Each row is followed by its class.
[ 264 -479 -693   67  148  329   82  263  198   71 -146  332  146   73
  181 -229  -19 -375 -103 -285 -325 -432  -57  301  192   95  229  -33
  332  574  -25    0] => zon
[ 270 -235  -11 -152   44  -92  186   64 -121 -422 -205   96   54  198
 -147 -335   41  151  188 -421 -203   16   81 -165 -134  212  195 -230
  567  806 -193 -211] => Vobob
[  69  263  230 -184   85  140  278   60  -41 -320  -86   32   74  304
   16 -236   76  420  146  -99  -74  209   50 -563  -54 -108   94 -145
  406  495 -362 -161] => teb
[ 205 -179   36 -209  427  214  -85  142  120  -31  159 -124  -60  256
 -512  -97  -78  179 -164 -192 -612  250 -162  286  285  126  -48  -11
  120  137   41 -100] => guri
[ 410  199  180   37  418  -18  313  367 -348  442 -368 -137   52  394
  322 -363 -189 -450   37   73    4  336   46  202 -141 -192  307  340
  134  440  -44  182] => zon
[ 118  -29   33 -270   88  453  299   65  129   -9 -279   12   -8  136
 -317 -228 -121  119   21  218 -669  -57  200  117  116   11  -28  -73
   39  651 -342 -199] => gopus
[-145  151 -132 -157   45  457  153   88  470 -143  -96  -65  -24   62
 -354 -133  162  286  -49  272 -290  -53  -63  -65  332 -275  -53  -43
   12   20 -147  -19] => bulo
[ 261 -131 -111   11  363  441  345  397 -205  267 -223  114  104  310
  235 -174  -74 -382  -11 -155 -369   24  -43  138  112 -117  178  116
    7  328  -70   47] => Reki
[ 244  -87  -78 -234  489  496  -51  215  112   47  175  -61  -94  131
 -498 -150  -67  199 -130 -173 -552  251 -273  166  422    1  -20   58
   43   34   -1  -26] => bulo
[ 106  138  186  115  179   96  239  286 -179  387  -30  -63  142  255
  377   38 -158 -253 -167   28 -349  292  -92  -12   22 -281  102  113
  -51  151    0   74] => Tuku
[ 157  697 -103 -182  387   21  -73  382  121 -304  -18 -153 -165  297
  275 -209  330  -89  140   73  -81  382  209  201  188 -271  120  153
  -12  161 -389 -288] => Mubuk
[ 107  332  746 -134  -85 -163  122   -6 -128  195  -46 -212  143  197
  -11 -145 -143  346  -52  -21  234  603  -95 -576 -343 -333  110 -214
  360  279 -220   67] => Suko
[ -56 -378  144 -192 -212  154   57    2  290  166  -68 -146  121 -273
 -457  -41 -170  -24 -495  -98 -487  124 -200  225  -43 -135  138 -443
  -58  269   93   32] => gopus
[-184  493 -126  199 -129  458  298  146  250   50   99  150  196  105
  507  110   80  307  -99  528  -60   28  -77 -407  211 -289 -347  138
   75  -99 -444  -28] => gopus
[ 106  706 -359  191  127  175  226  197  326 -330  -96   32   21  448
  456 -191  250  272  351  502   10 -228  165 -292  318  -72 -247  457
  434  220 -430 -136] => panat
[ 243  133   30 -308  528  633  219  146 -144   24   13  156 -157  345
 -333 -156  -85  390  132  171 -619  310   52  120  334  101 -206  173
  -55  273 -427 -219] => gopus
[-107 -304  160 -281 -110  526  325   11  131  381 -157   71   99 -176
 -374    3 -218   19 -380  111 -656  256  -98  215  -55 -183    5 -355
 -307  283 -210 -148] => Suko
[ 426  286  115 -222  574   66  -21   86   33   58   46 -256 -129  308
 -443 -214  -62  243 -141  -63 -249  493 -162  174  220 -125  111  155
  163  156   54  160] => gimu
[  71  374  329  -61  -91 -337  114   -9  348 -118 -264 -436  -70  299
 -329 -209   36  305  -57  412 -264  167  165   68  -46 -187  -38  -28
  336  374  -72   -9] => gimu
[  19    1  -44  246 -257  -51   55   77  143  508   83   19  199 -209
  284   51 -135 -175 -598  -46  271  218 -355  -27 -209 -392  139 -112
  166 -112  167  326] => Rutu
[ 287   28   33 -249  489   59  -20  174   58 -135   60 -155 -115  355
 -445 -215  -80  303  -56   -3 -511  315  -31  279  309  209  -56  125
  199  279  -31 -177] => Rutu
[ 317  293 -399  122  249   61   92  218  182  -74 -127   60   86  427
  351 -301   91  -81  204  196  -79 -384  127  -61  267  -33   64  354
  510  549 -179  -31] => gimu
[ -99  -70  -12   99   31  523  354  295 -228  523   18  222  159   10
  363  124  -87 -332 -305  -23 -175  324 -287   -6  -78 -282   66  -31
 -308 -163 -109  186] => gopus
[-156 -195 -360 -210  198  380   22  228  526 -408  -73  -37   30   35
 -449 -225  233   45   16  -91 -411 -359  -20  160  415  -25   -1 -154
  145  282  -66 -117] => guri
[ 119  458  150  103  347   42  167  408 -127  460 -120 -159   80  221
  349 -204  -20 -347 -183   19  344  426 -259  -32  -37 -531  306  211
   64  -66  119  412] => Suko
[ 548  629  451 -196  504 -330   68   84  -88   96 -196 -347 -276  578
 -300 -428 -168  345  129  203 -142  605  226  156  -72  -35   54  339
  404  505 -131   36] => zon
[-223  -76 -251 -158   37  469  191   72  486 -380  -52  -18   25   69
 -270    6  178  312   15  113 -681 -314  108   13  378  -71 -182 -119
   47  293 -344 -327] => Mubuk
[  79 -535 -357   69  361  260  162  328  -92   49   26  177  149   73
  150   37   41 -471 -131 -443 -456 -174 -233  355  161  122  159  -58
  -19   96  112   45] => gimu
[ 130  817 -185 -233  527    0 -147  457  174 -408   16 -200 -194  328
  275 -259  434   -4  328   89  -81  318  197  103  456 -274  154  219
    0  164 -286 -299] => gimu
[-118 -114   42   49  107  803  388  278 -222  580   45  349  175 -127
  351  198 -118 -270 -258  -26 -273  291 -349 -132   99 -418   41  -77
 -487 -286 -162  168] => bulo
[  82 -377 -749  -29  230  594  164  248   95   42  -62  488  167   25
  208 -133  -73 -194   97 -110 -499 -473  -57   96  319  177   31   -1
  151  585 -226 -246] => Tuku
[ 332 -591 -181  -42  352   91  226  339 -215  158 -235  180  118  168
  147 -196 -127 -614   29 -391 -584 -253   59  439   43  234  339   26
  161  569  125 -117] => bulo
[-175 -451 -457  238 -347  274  100   90  307   92  181  224  290 -274
  259  225   15 -171 -394 -139 -336 -283 -309   75  103  -21 -127 -234
   66 -124   -7  -43] => panat
[-470   53  139  -94 -275  541  183    7  480   -4   63  -73  136 -149
 -276  153   63  311 -341  292 -434  171 -217 -214  210 -396 -190 -327
 -288 -186 -185  -39] => guri
[ -84   99 -139  221 -211  310  156  163  238  347   85  107  199  -62
  356   86  -39  -25 -292  179 -118  -32 -227 -203   83 -346  -97  -22
  131 -109  -81   84] => bulo
[ 114  564 -147 -228  336 -117 -239  339  278 -346   19 -159 -142  246
  187 -226  358  -79  155   12  -94  138  186  285  276 -182  135   17
   48  163 -194 -387] => Suko
[-131 -417 -138 -190 -156  241  115   32  403 -127  -99  -42   65 -105
 -442 -102    1   35 -225   -7 -475 -198   12  210   42  102  -23 -279
   68  306  -70 -188] => teb
[  36  -92 -161   38  341  672  381  374 -161  257  -41  218  123  196
  366   13  -32 -363  -59  -85 -512  -18 -109   67  250 -143   41  166
 -221  143 -130  -88] => Vobob
[-183 -623 -153 -110 -276  306  -60   37  426    8   -1 -195  117 -303
 -560    7    2 -123 -502 -227 -372  -11 -305  233  102 -128  148 -412
  -71  -21  177   80] => panat
[ 122 -707  -84 -175 -187  283  252   53 -144 -242  -45  362  157  -88
 -170  -65  -83   40  -33 -607 -676   69  -76 -116 -140  342   99 -515
  245  724 -242 -309] => Vobob
[ -15 -190  313 -142   76  149  -50  -14  173  188  302 -160   43   36
 -382  122 -182  251 -415 -113 -678  453 -337  193  133  -51  -90 -197
 -170 -161   34  -48] => zon
[ -27  335 -340 -222  362   87 -248  420  303 -405  167 -120  -83   65
  113 -178  435 -182    0 -170 -101  145    3  251  397 -274  201   -4
 -107   28 -104 -291] => Tuku
[ 127 -271  354 -119 -172   75  228   61 -260   56  -70  158  122  -13
 -110 -115 -140  120  -57 -280 -291  367  -91 -313 -262   13  104 -405
  256  546 -233  -45] => gimu
[ 270  247   -7 -162  596  191   23  222   79   10  100 -212 -171  342
 -417 -259   47  244 -112 -134 -189  457 -183  101  279 -128   98  177
  195   57   32  152] => gimu
[ -33 -279  111   77    7  463  360  270 -260  604  -37  223  233   15
  329  169 -234 -420 -239  -47 -513  267 -257   62  -37 -166   47  -73
 -386   45  -58   23] => guri
[ 272  739 -162 -220  496  -68 -188  396  229 -335  -56 -262 -177  341
  211 -291  374  -41  285   54   25  223  242  164  408 -320  204  256
  106  239 -226 -293] => Mubuk
[ -12 -497 -364  132 -266  412   97  118  113  445   60  307  253 -365
  219  133 -148 -279 -451 -202 -110 -134 -283   67  -52 -127   45 -291
    8   80   -8  108] => gopus
[-309  -59  297  -51 -378  -42   86   64  192 -335  185 -101  245  -73
  -64   50  145  415 -203 -267 -105  286 -238 -546  -92 -161  -82 -544
  303  -45 -105 -112] => Reki
[ 111 -491 -153  172 -316   60   40   88  165  583  -30   49  258 -323
  123   15 -166 -418 -599 -244   69   32 -374  227 -197 -322  256 -291
  114   23  205  226] => panat
[ 294  551  -10 -288  332   44 -108  328   24   35  -86  -85 -182  214
  154 -274  150  -99   77   24  -68  443  104  241  148 -289  273   12
 -150  309 -234 -247] => gopus
[ -62 -333  138 -147 -199   -2  228   22  -37 -391   58  158  166   -7
  -74   -2    5  305   21 -435 -442  149  -11 -332 -172  261  -68 -468
  339  497 -287 -347] => Vobob
[ -47 -557  -38 -153 -199  303   -4   64  318  247  -55 -170  114 -312
 -512  -27  -63 -157 -590 -285 -233   95 -267  251  -20 -293  239 -449
  -57   96  172  204] => gopus
[ -20  524  -99  183  -54  473  327  171   77  334  -70  117  105  184
  533   58  -49  124  -52  434  -15  175   -8 -378   71 -381 -196  237
  102   92 -370   17] => Vobob
[-208  -44  123  -63 -226  159   67   84  444  217    8 -287   91 -253
 -422   28   21   75 -595  -23  -45  311 -289   20  -28 -525   44 -347
   -5 -175  117  257] => Mubuk
[  91 -526 -426   85 -196  389  158   47  191   11   -6  385  258  -39
  239  113 -118 -123 -148  -66 -684 -451   51  119  156  236 -122 -200
  142  485 -253 -274] => Suko
[ -22 -667 -199 -165 -155  339  251   21  -82 -495   -4  402  198   37
  -95  -93   18  175  134 -472 -742 -148  -26 -212   -7  454   -5 -476
  261  652 -350 -438] => zon
[ 181  160   34 -194  116  -27   49  149  351   18 -291 -363  -67  184
 -442 -367   66   11  -87   48  -34   72   -7  138   77 -323  249    1
  261  373   63  130] => panat
[  49  -72  515 -157 -320 -144  109  -82  225  319 -204 -343   53 -112
 -394 -123 -277   82 -480  153 -329  353   10  167 -303 -231  123 -384
   51  381   -5   12] => gopus
[  99 -428 -717   59  161  401   87  283  250 -131   12  388  176   66
  189 -130  104 -253   25 -139 -423 -643  -40  113  362  255    6   48
  326  503  -60 -182] => gimu
[ 108 -130   88   71  278  128  299  316 -215  349  -75   16  166  133
  307  -63 -124 -401 -147 -144 -304  167 -150  122   19 -134  226   60
  -65  191   33   93] => gimu
[ -59 -586   15 -120 -280   83   65  116   54 -248   74   81  237 -197
 -302 -105  121  101 -236 -623  -42  165 -347 -278 -100  -23  212 -609
  322  225   34   81] => gopus
[-287  211  375   -7 -303  -72   45   27  434  377   48 -400   62 -263
 -368    1    2  105 -628   73  222  459 -325  -76 -180 -748   79 -336
  -91 -327  196  391] => Tuku
[  23  299 -160 -255  580  563   20  239  254 -287  207  -43 -110  310
 -377 -134  137  450   44   35 -604  142 -214   61  592  -35 -223  120
    3  -71 -166 -175] => Reki
[   8  -72 -596   90   78  676  267  211  204    3  -21  403  125    2
  286  -70   64  -93  -75   82 -241 -349  -15  -28  265  -50 -114   72
  141  215 -338  -75] => panat
[-177 -201  -39 -101 -100  222  -20  129  471  -56    7 -236   77 -203
 -467 -100  100   17 -391  -80 -105  -26 -216  115  121 -241   47 -294
   85  -45  128  180] => gopus
[  37 -187 -170  276 -331 -129   59   37  337   45   88  -37  263  -48
  294   96  -12  -76 -373   -9  -92 -192 -160  -10  -77  -22  -58  -85
  356   63   70    6] => teb
[ 341 -666   39 -159  -80 -250  123  -33 -125 -225 -192    1  154   93
 -322 -325  -51  -18    9 -604 -343  -65  -46  -11 -220  230  392 -398
  533  880    7 -161] => gimu
[ 267 -140  227 -176  270   28  -83   80   62  263  155 -212  -47   51
 -472   -4 -180  103 -393 -283 -443  518 -286  286   95 -132  123  -82
   19   48  154  107] => Mubuk
[ 128  199 -208 -315  234  181  -71  334   75 -196  -23  121  -67   91
  126  -95  200 -172  146  -58 -425  296  138  291  247    5   85 -137
 -248  287 -271 -470] => guri
[-146 -329   63 -156 -256  308   94  -11  370   70  -50 -127   76 -241
 -462  -63  -69   38 -413   16 -448   55 -133  164   39 -161   21 -363
  -81  123  -46  -87] => panat
[-287   58   76  -92 -224  277  180   37  419 -105  -59 -194   26  -23
 -304   34  112  263 -231  213 -390   79  -62  -67  106 -258 -140 -214
   -1  -17 -125 -105] => panat
[ 146  159  380 -169   31 -103   57  109  -85   54 -129 -137   94  119
 -190 -285   31  171  -48 -272  443  444 -184 -425 -267 -357  273 -269
  472  284  -35  233] => Suko
[-285 -899   69   25 -526   87   45    3  119 -249  219  102  292 -316
 -227  253   61   32 -411 -661 -376  -28 -389 -187 -281  179  -77 -776
  236  -26   41 -135] => panat
[ 306   94  -26 -198  142 -175   39  129  326 -119 -338 -294  -59  284
 -433 -460   14   27   40  111 -289  -23  121  229  133  -67  255   -7
  335  713    2    9] => gimu
[  53  -35  349  -87 -113  -75  135   35 -104  -10  -32   37  171   -4
  -61 -104  -41  172 -101 -373   67  374 -242 -447 -233 -206  207 -422
  282  302  -27   83] => guri
[ -22 -140 -441 -256  306  340 -271  373  319 -187  242  119  -75  -83
   -9   29  420 -267 -137 -527 -224   99 -167  347  398 -282  300 -189
 -223  -99  -26 -212] => Mubuk
[ -18 -589   98  -63 -262 -244   18   67   33 -266  139  -10  251 -153
 -230  -31    7   16 -351 -711 -229  179 -268 -143 -291   81  164 -667
  384  321   84  -39] => Tuku
[  52   39  392 -174  106  179   16  -60   67  290  223 -181    9   60
 -342  110 -237  298 -385   41 -453  523 -240   78   44 -126 -102 -129
 -133 -179  -18  -19] => teb
[-143 -741  -96 -148 -246   38  -85  -17  353  -38  -33 -202  198 -372
 -470  105  -22 -229 -546 -385 -332  -92 -297  389 -107  -65  182 -577
  -22   16  232   74] => teb
